Each row, then roughly how far along a hidden order it lies, from 0 to 12:
In the rows, 128 means zero.
[ 96 129 156  86 143 115 168 124 122 195 130 132 130 150 127 140] => 2
[ 97 141 152 105 144 121 125 162 125 168 136 140 245 122 128 117] => 6
[163  94  99 152  96 125 125 130 149  66 136 127  65 105 109 142] => 5
[133  94  37 169 109 132  78 133 136 169 149 138 135 100 120 137] => 9
[ 91 130 206 161 131 128 164 138 120 133 103 144 154 141 127 164] => 8
[142 166 171 127 135 126 123  98 137 110 123  88 111 128 115  90] => 7
[104 149 121 118 154 145 147  98 115 173 113 160 185 125 163 160] => 9
[124 145  75 134 130 129 121 207 112 132 139 115 182 138 104 157] => 4
[140 162  84 111 113 128 117 136 138 171 140 118 135 147 141 160] => 3
[161 129 168 132 123 137 134 166 122  55 131 152 128 137 148 110] => 5
[ 79 131 193 167 138 128 147 130 122  91 100 139 118 142 131 165] => 10
[114 117 177  92 134 115 166  97 129 194 124 127 102 146 126 115] => 2
[173 138 166 124 127 137 138 126 116 163 125 109 133 125 121  64] => 4
[140 138 105 126 124 134 154 182 124  19 132 167 176 150 122 161] => 7
[120 105  21 147 124 131  94 167 127 146 153 146 151 117 115 166] => 8
[ 91 130 136 107 138 116 117 175 127 185 142 137 210 126 126 126] => 5
[ 70 153 173 143 159 133 160 116 117  51  99 145 124 156 138 168] => 11
[130 154  98 114 127 132 166 159 130 199 135 136 143 138 143 226] => 0
[187 122 217 144 112 137 134 114 132  62 124 137  98 115 146  61] => 6
[119 173 168 133 156 131 151 163 117 122 121 101 176 131 104 147] => 6
[155 117 176 119 136 134 128 159 119  64 130 131  83 119 165 110] => 2
[131 134 142 109 146 137 148 206 108  46 132 157 151 148 158 161] => 2
[104 143 109  97 145 125 122 153 126  79 127 142 255 119 119 127] => 8
[116 113 116 135 147 137 129 101 124 192 127 139 150  91 133 141] => 8
[ 74 130 160 162 139 126 134 131 124  63 107 138 106 147 131 166] => 11
[146 104 108 145 129 134 113 126 126 172 143 132 109 107 121 113] => 7
[133 115 115 104 142 128 121 169 120  33 133 130 110 114 148 146] => 3
[116 168 146 132 151 131 146 186 113 128 127 110 183 134 103 156] => 5
[ 91 138 165  88 155 117 155 153 120 207 135 137 181 145 129 140] => 2
[174 139 192 134 130 138 139 128 114 171 120 101 133 116 121  69] => 4
[136 123 104 133 120 129 166 145 139 126 132 134 103 117 119 209] => 2
[128 162 252  99 159 134 166 101 121 147 110 135 255 105 135  75] => 8
[188 123 164 111 129 137 143  89 118 149 128 113  82 126 123  39] => 4
[105 146  94 118 139 139 119  92 121 109 112 153 155 140 162 135] => 11
[126 115 146 131 152 137 143  83 123 195 124 135 148  88 124 122] => 9
[122 150 174  93 156 133 151 120 123  79 114 136 233 110 130 108] => 8
[ 85 113 104 109 129 109 103 176 131 182 150 131 170 131 124 132] => 3
[120 149 109 142 132 122 101 157 136  98 135  89 124 126  99 133] => 7
[116 104  95 129 145 131 125 106 126 166 133 137 153  97 107 128] => 9
[115 140 108 126 138 142 116  82 124 141 115 151 147 125 166 128] => 10
[178 147 187 102 143 143 170  99 108 157 116 122 133 137 125  57] => 4
[ 95 123 231 170 134 128 157 115 123 126 101 133 119 135 131 147] => 9
[153 100 103 139 129 131 112 125 126 160 145 126  85 111 120  97] => 6
[ 85 135 129 119 126 122 178 144 119 153 114 158 188 171 115 185] => 5
[108 173  97 123 143 123 124 166 127  85 132 102 158 146  99 151] => 7
[122 163 121 112 147 139 207 173 119  36 119 175 211 155 110 213] => 6
[140 142 208  93 156 134 154 100 123  69 109 125 182  99 136  92] => 7
[118 140 154 125 153 146 149  81 118 204 113 148 165 103 160 137] => 8
[ 96 127 147 151 135 128 111  86 131  41 107 131  68 141 141 121] => 12
[123 148 106 115 138 134 191 164 128 156 129 146 147 134 127 248] => 1
[113 128 123 128 152 142 143  97 121 203 119 145 163  97 145 149] => 8
[170 117 151 116 140 135 142  95 118 149 132 120  81 121 123  65] => 5
[135 142 121 122 127 133 184 148 133 192 132 134 119 125 139 221] => 0
[157 123 204 110 146 135 144 141 117  66 121 125  92 112 165 113] => 2
[174 119 137 109 133 134 141  98 118 154 133 119  82 129 120  57] => 5
[112 137 161 111 136 123 119 142 130 151 131 134 238 110 127 101] => 8
[117 142 148 128 137 139 119  56 128  95 105 140 105 134 164 100] => 11
[134 162 110 112 127 133 160 146 131 209 132 130 142 141 148 200] => 0
[134 137 176  92 158 133 152 122 120  46 116 128 163 107 140 116] => 5
[112 181  55 103 129 125 125 153 131 111 137 121 172 167 120 165] => 6
[115 140 216  84 147 123 205  84 120 201 111 139 143 156 128 127] => 3
[137 168 195 133 152 137 159 158 109 158 119 107 181 125 113 126] => 5
[158 187 242 103 142 143 191  81 127 240 111 120 150 135 163 135] => 1
[117 124 173 117 119 121 172  97 127 174 113 142 134 151 122 129] => 4
[155 117 133 120 138 134 143 114 118 155 137 129  94 121 122  91] => 5
[122 187 127 109 142 132 142 126 129 111 125 113 165 155 118 134] => 7
[109 147 147 131 142 137 127  60 127  68 103 141 101 143 158 106] => 12
[ 89 153 136 130 149 134 136  92 123  40 103 146 113 156 149 141] => 12
[ 92 136 129  92 136 119 184 125 119 163 119 153 170 173 116 171] => 3
[146 115 107 139 114 128 154 139 142  93 131 134  91 111 114 181] => 4
[ 87 144 172 133 132 129 186 144 116 153 106 159 203 166 120 184] => 6
[168 127 154 139 115 134 152 133 135  39 125 149 144 127 121 122] => 7
[128 189 117  99 135 132 146 131 130 154 128 123 175 159 137 158] => 5
[ 80 113  70  92 131 107 123 179 128 183 150 139 140 153 118 166] => 2
[181 151 196 108 141 143 166 104 109 169 117 115 139 130 125  57] => 4
[ 78 140 159 146 131 127 173 156 116 145 108 158 189 161 120 194] => 7
[137 124 156 100 149 132 136 133 122  46 122 124 119 107 146 118] => 4
[178 120 222 135 123 138 128 140 123  71 127 135  87 119 163  74] => 4

[141 102 157  88 158 126  79  92 106  98 106  98 126 113 104  96 188 205
 172 112 150 137 101 123 182 128 137 111 127 139 147 165 154 128 120 138
 131 138 164 100 168 128 131 146  72 154 202 124 104  84 129 115 140 127
  96 119 120 230  85 111 124  83 142 117  35 143  68 138 155 131  52 172
 170 155 104 119 126 161 160 133 127 215 138 109 144 113 119 135 112 150
 103 153 153 139 154 153 114 119 150 193 145 133 138  91 210 148 130  63
 109  15 114 157 121 125 185 118 135 132 124 132 119 161 129 145 110 108
 134 146 117 166 127 145 125 123 119 189 142 114  91 134 125 134  96  93
  82  92 110 113 110 140 116 100 111 111  57 152 154 120 145 183  80 130
 155] => 9
[152 114 117  77 143 133  83 107  96 102  99 129 110 136 114  84 181 146
 145 110 120 126 109  98 145 125 137 120 131 137 136 172 157 136 116 141
 127 132 151 104 140 140 139 137  93 154 169 128 117  79 155 127 152 103
 111 101 123 200  88 106 137 108 140  94  84 144 141 142 118 135  90 134
 137 150 118 125 133 128 149 165  83 174 124 106 149 150 125 139 108 162
 121 156 130 121 149 142  88 112 157 175 141 120 137 107 187 150 137  92
 137  56 122 124 131 122 167 125 123 126 136 126 107 146 119 152 124 107
 138 112 110 132 152 150 143 108 125 169 139 102  96 111 120 139  93 112
  91  82 119 109 126 143 123 114 131 132  99 112 120 129 144 159  97 137
 140] => 12
[124 111 129 125 153 145  76 127 120 104  92 130 117 126 163  58 178 174
 138 107 129 121 109  86 145 126 142 110 137 139 110 179 157 139 119 134
 143 128 154 104 154 148 145 146  84 145 173 128 117 100 158 139 157  96
 113 108 129 226  69 106 153 109 146 126  92 143  86 131 116 144 105 145
 128 150 127 158 133 101 165 163  86 146 135 100 154 174 130 131 113 162
 114 166 124 115 139 159 118 112 167 181 153 120 137  95 170 149 164  83
 137  52 120 131 124 125 175 119 123 128 139 126 127 160 110 135 136  99
 148  96 126 132 132 144 124 121 128 174 149 101  96 138 117 120 102  99
  97  76 111 114 129 169 139 130 122 131 120 124 120 125 123 170  94 124
 129] => 12
[172 146  93  39 108 112 108 108  45 117 123 170 112 153  78 149 170 125
 140 117  84 120 117 100 134 128 120 144 123 107 171 179 172 138 108 145
  77 135 146 130 119 128 129 103 105 156 133 111 128  76 145 141 145 110
 129  89  97 168  74 116 134 126 118  47 114 152 250 145  96 136  61  54
 129 136 138 140 131 152 128 139  47 184 100 124 131 128 110 156 101 154
 149 157 118  89 150 110  33 114 122 117 106  94 112 156 169 164 101  92
 124 103 122 100 208  90 110 138 106 112 114 141  84 109 153 166 109  78
 137 144  91 121 182 174 154  88 115 144 141 107 107  86 126 161  77 148
 101  72 157 100 153  88  99  95 145 147 112  43 134 128 159 115  96 138
 159] => 12
[ 72 136 138 244 139 186  96 181 130 138 122 142 144 146 201 125 110 111
 120 125 128 111 143 114 121 121 120 134 136 126  97 110 107 124 128 111
 139 115 140 145 133 156 136 116 177 119  69 132 134 193  99 153 129  64
 137 153 146 155  95 126 159 145 110 126 182 147  59 113 102 129 160  84
 125 116 145 154 134  44 111 112 131  37 136 116 123 155 141 111 146 119
 146 116 105 111 128 127 166 133 108  85 136 159 107 162  46 119 173 181
 148 172 126 136 102 113  86 123  91 115 130 155 170 112 112  98 154 138
 149 108 144  76 161 135 110 163 130 101 152 151 144 160 119  94 149 163
 157 138 119 143 153 175 123 134 143 153 239 102 120 126  96 113 136 119
  98] => 7
[135 106 123  79 151 141  75 118 105  99  89 123 115 130 135  67 185 172
 143 110 128 125 110  90 144 127 145 110 136 140 120 168 153 135 118 134
 138 130 160 100 144 146 146 147  86 153 175 126 117  87 158 132 153  91
 110  99 120 205  81 105 142 110 145 108  78 144  93 136 123 137 103 149
 138 153 115 122 131 116 159 175  82 155 129 102 151 162 130 134 113 162
 117 159 130 122 149 153  99 116 168 182 144 126 136 107 182 152 151  85
 138  55 116 126 113 126 179 122 125 128 138 119 116 156 106 144 129 100
 143  92 119 130 147 148 142 117 129 170 144  98  92 123 121 130  95 102
  93  86 110 110 119 153 131 124 129 131 108 124 117 130 136 167  97 135
 134] => 12
[153  76 183 184 127 126  85 111 137 109 121 140 140 162 111 180 157 168
 119 104 137 130 100 168 207  83 100  81 140 109 147 121 128 124 119 146
  80 133 160 154 147 103 153  97 126 135 118 192 128 159  66 139 112 110
 122 154 138 213  56 136 151  83 113 132 151 151  36 130 128 102  87  98
 196 156 164 118 102 171 142 106 123 198 149 149 138  98 124 139 123 160
 124 141 101  46 113 103 183 149  67 139 132 155 114  62 185 156 125 126
  71  69  97 171 137  78  93 122 139  91  84 130 148 114 145 142 119 129
 128 160 160 182 131 142 123 127  88 128 114 144 136 153 122  85 127 156
  81 121  97 118 140 126 115  76 131 142  61  69 149 117 147 156  60 137
 113] => 0
[ 86 107 158 221 154 165  85 158 166 129 118 114 149 135 164 131 113 145
 137 126 153 130 135 143 136 120 130 103 133 136 111 103 119 123 127 113
 140 123 152 128 147 146 129 124 139 126  98 121 121 188  86 130 123  79
 117 156 144 164  91 125 138 116 123 152 148 142  20 119 145 117 144 140
 174 136 129 133 126  85 113 113 165  84 137 117 126 106 142 113 140 111
 123 108 132 132 132 135 185 141 107 121 136 185 123 114  83 120 144 160
 138 116 107 153  98 121 123 118 116 122 129 124 176 129 114  94 142 149
 137 132 144 117 130 122 106 162 130 117 138 151 143 163 128  90 146 139
 135 143 100 142 113 165 114 129 124 139 140 133 135 127 100 142 124 123
 112] => 5
[ 61 105 196 255 158 157 101 151 220 142 136 111 152 132 199 124  89 154
 119 119 172 131 126 162 169  97 108 115 132 145  99  96 107 123 136 121
 145 120 117 140 168 126 116 108 144 101 103 159 114 222  57 130 121 149
 130 195 176 185 107 135 142 117 122 198 185 131   1 112 132 114 152 174
 150 129 177 168 135  80 106  84 223  72 157 123 133 110 142  92 138 102
 116  93 122 118 106 136 252 154  90 125 161 181 140  64  84 104 173 175
 117 121 121 178 106 130  95 108 123 130 119 150 211 116 130  76 150 178
 130 158 166 138  75  93  66 170 120 110 126 172 167 205 116  51 170 145
 130 144 100 144 129 210 140 117 106 135 135 147 143 113  62 158 115  99
  87] => 1
[ 49 129 158 255 154 179 102 179 195 148 122 134 149 131 219 102  91 120
 111 129 152 120 144 123 119 116 124 127 135 142  81 107 113 127 133 109
 154 114 122 137 149 153 123 117 143 103  82 120 125 215  93 143 137 104
 137 174 163 156  98 126 154 139 128 176 197 133  44 110 111 131 180 146
 129 122 169 177 142  46 107 116 175  32 138 108 127 147 147  97 141 102
 128 103 116 130 112 143 210 145 117 103 153 164 132 108  47 104 178 179
 155 159 123 143 121 138 100 113 106 133 136 143 194 120 116  67 162 157
 144 120 153  93 108 105  82 168 136 106 142 156 163 192 117  71 160 142
 155 135 113 148 136 206 139 147 120 146 194 125 123 122  67 132 141  99
  86] => 6
